Below is a small trained network, with its code and all its weights. Each question gives an input and a class and asks what happens when units are switched off, that is, made to give their printed mean instead of their output.

import numpy as np


def w(rows, s, z=0):
    codes = np.array(rows[::2]) - 128.0
    scale = np.full(codes.shape[1], s)
    scale[-1] = z or s
    return codes * scale


def f(y):
    return np.maximum(y, 0)


def log_softmax(a):
    a = a - a.max(-1, keepdims=True)
    return a - np.log(np.exp(a).sum(-1, keepdims=True))


def net(x, mask):
    res = np.array(x, float).reshape(1, 8) / 4 @ E
    y = f(res @ A[0][:, :-1].T + A[0][:, -1])
    res = res + np.where(mask, y, B[0][:, -1]) @ B[0][:, :-1]
    return log_softmax(res[-1] @ U[:, :-1].T + U[:, -1])


A, B = {}, {}
E = w([
[128,130,127,129,128,129],'x0',
[128,125,128,128,129,129],'x1',
[59,132,121,33,123,115],'x2',
[113,124,11,146,102,117],'x3',
[134,82,141,133,101,7],'x4',
[127,128,128,129,129,127],'x5',
[127,128,128,128,130,128],'x6',
[128,129,128,128,130,128],'x7',
],0.011)
A[0] = w([
[100,135,126,100,127,151,131],'n0',
[182,115,145,194,96,75,123],'n1',
[129,142,146,178,166,207,198],'n2',
[148,131,58,194,123,128,138],'n3',
[175,153,230,204,140,127,192],'n4',
[158,118,194,155,132,142,182],'n5',
[81,161,70,54,170,190,118],'n6',
[96,127,58,92,117,120,89],'n7',
[97,130,218,14,137,133,150],'n8',
[160,121,195,138,138,154,197],'n9',
[100,137,200,54,119,128,140],'n10',
[118,106,63,151,121,59,75],'n11',
[122,136,126,125,99,225,252],'n12',
[139,148,125,182,152,180,176],'n13',
[114,95,156,156,118,3,177],'n14',
[90,129,14,69,109,112,93],'n15',
[161,135,34,221,115,128,137],'n16',
[82,122,126,50,120,12,72],'n17',
],0.011,0.0037)
B[0] = w([
[124,146,161,97,134,127,168],'n0',
[135,124,196,90,139,58,212],'n1',
[136,121,24,127,130,151,238],'n2',
[113,172,112,163,71,76,219],'n3',
[121,20,123,119,200,120,238],'n4',
[130,72,118,111,174,135,195],'n5',
[53,137,226,114,173,108,246],'n6',
[64,75,135,112,134,145,195],'n7',
[201,240,154,125,119,188,227],'n8',
[157,97,88,81,165,143,200],'n9',
[181,198,137,160,134,168,198],'n10',
[162,146,74,27,57,120,204],'n11',
[40,189,85,92,156,149,249],'n12',
[118,110,60,176,119,150,214],'n13',
[254,54,173,147,106,89,250],'n14',
[27,50,129,91,115,157,239],'n15',
[112,190,104,177,51,49,254],'n16',
[151,76,73,194,103,243,226],'n17',
],0.025,0.009)
U = w([
[125,44,43,87,136,191,252],'0',
[160,44,219,115,193,73,97],'1',
[88,224,76,235,102,102,84],'2',
[167,158,165,132,59,38,96],'3',
[135,255,171,90,170,144,173],'4',
[200,162,175,243,100,173,62],'5',
[36,104,202,68,166,121,69],'6',
],0.005,0.0012)

Each question gives the input, the list of numbers given to net, and the class t.
The units are the neurons (one row each of A and B). Each row of codes is followed by its name. A weight is (code - 128) times the scale printed after its matrix; where a second scale follows, it is the last column's (A, B and U).
mask holds one flag per neuron, in row order. A switched-off neuron (its flag False) gives its mean, the last column of its row in B, instead of its output. The means were averaged over made-up inputs and are rounded, as every weight is.
A unit's drop is (log p(t) with every unit on - log p(t) with that unit switched off) / (log p(t) with every unit on - log p(t) with every unit switched off).
The circuit of an input: a set's keep is (log p(t) with only the set's units on - log p(t) with every unit switched off) / (log p(t) with every unit on - log p(t) with every unit switched off). Starting from the 12 units with the biggest drops (on a tie, the unit counted first), units are removed one at a time, each time the one whose removal leaves the highest keep (on an exact tie, the one counted first), for as long as the keep stays at least 0.8.
units of the circuit, in order: the units of the circuit, biggest drop first
unit that matters most: the unit with the biggest drop
k most important neurons: the k neurons with the biggest drops, biggest first
drop of u: that unit's drop, to one decimal
input [-3,-8,-8,1,-8,0,-4,-4], class 2: units of the circuit, in order -> n16
input [-6,3,1,-7,-6,-2,4,-1], class 4: 2 most important neurons -> n8, n10
input [6,6,0,-8,8,-6,4,-4], class 1: 2 most important neurons -> n4, n1
input [-1,0,1,-5,5,-8,-3,-2], class 5: 2 most important neurons -> n8, n17
input [-2,4,3,0,6,-8,4,4], class 5: 2 most important neurons -> n17, n14
input [-1,-1,-8,1,0,-4,5,3], class 2: 3 most important neurons -> n16, n14, n3
input [2,3,-2,6,0,-8,2,3], class 2: 2 most important neurons -> n14, n16
input [8,0,1,-7,8,5,0,8], class 5: 3 most important neurons -> n17, n8, n10
input [-6,4,-8,2,0,-6,-4,4], class 2: 3 most important neurons -> n16, n14, n13
input [-1,-4,1,-7,-1,2,7,-2], class 4: 3 most important neurons -> n8, n10, n17
input [4,4,3,8,-1,0,6,-3], class 6: drop of n15 -> 0.1
input [1,-4,0,7,1,-2,-5,-6], class 3: drop of n2 -> 0.2
input [4,0,-5,-7,1,-6,-7,-2], class 1: drop of n12 -> 0.2
input [-3,8,8,-1,-5,0,-7,-8], class 4: unit that matters most -> n8
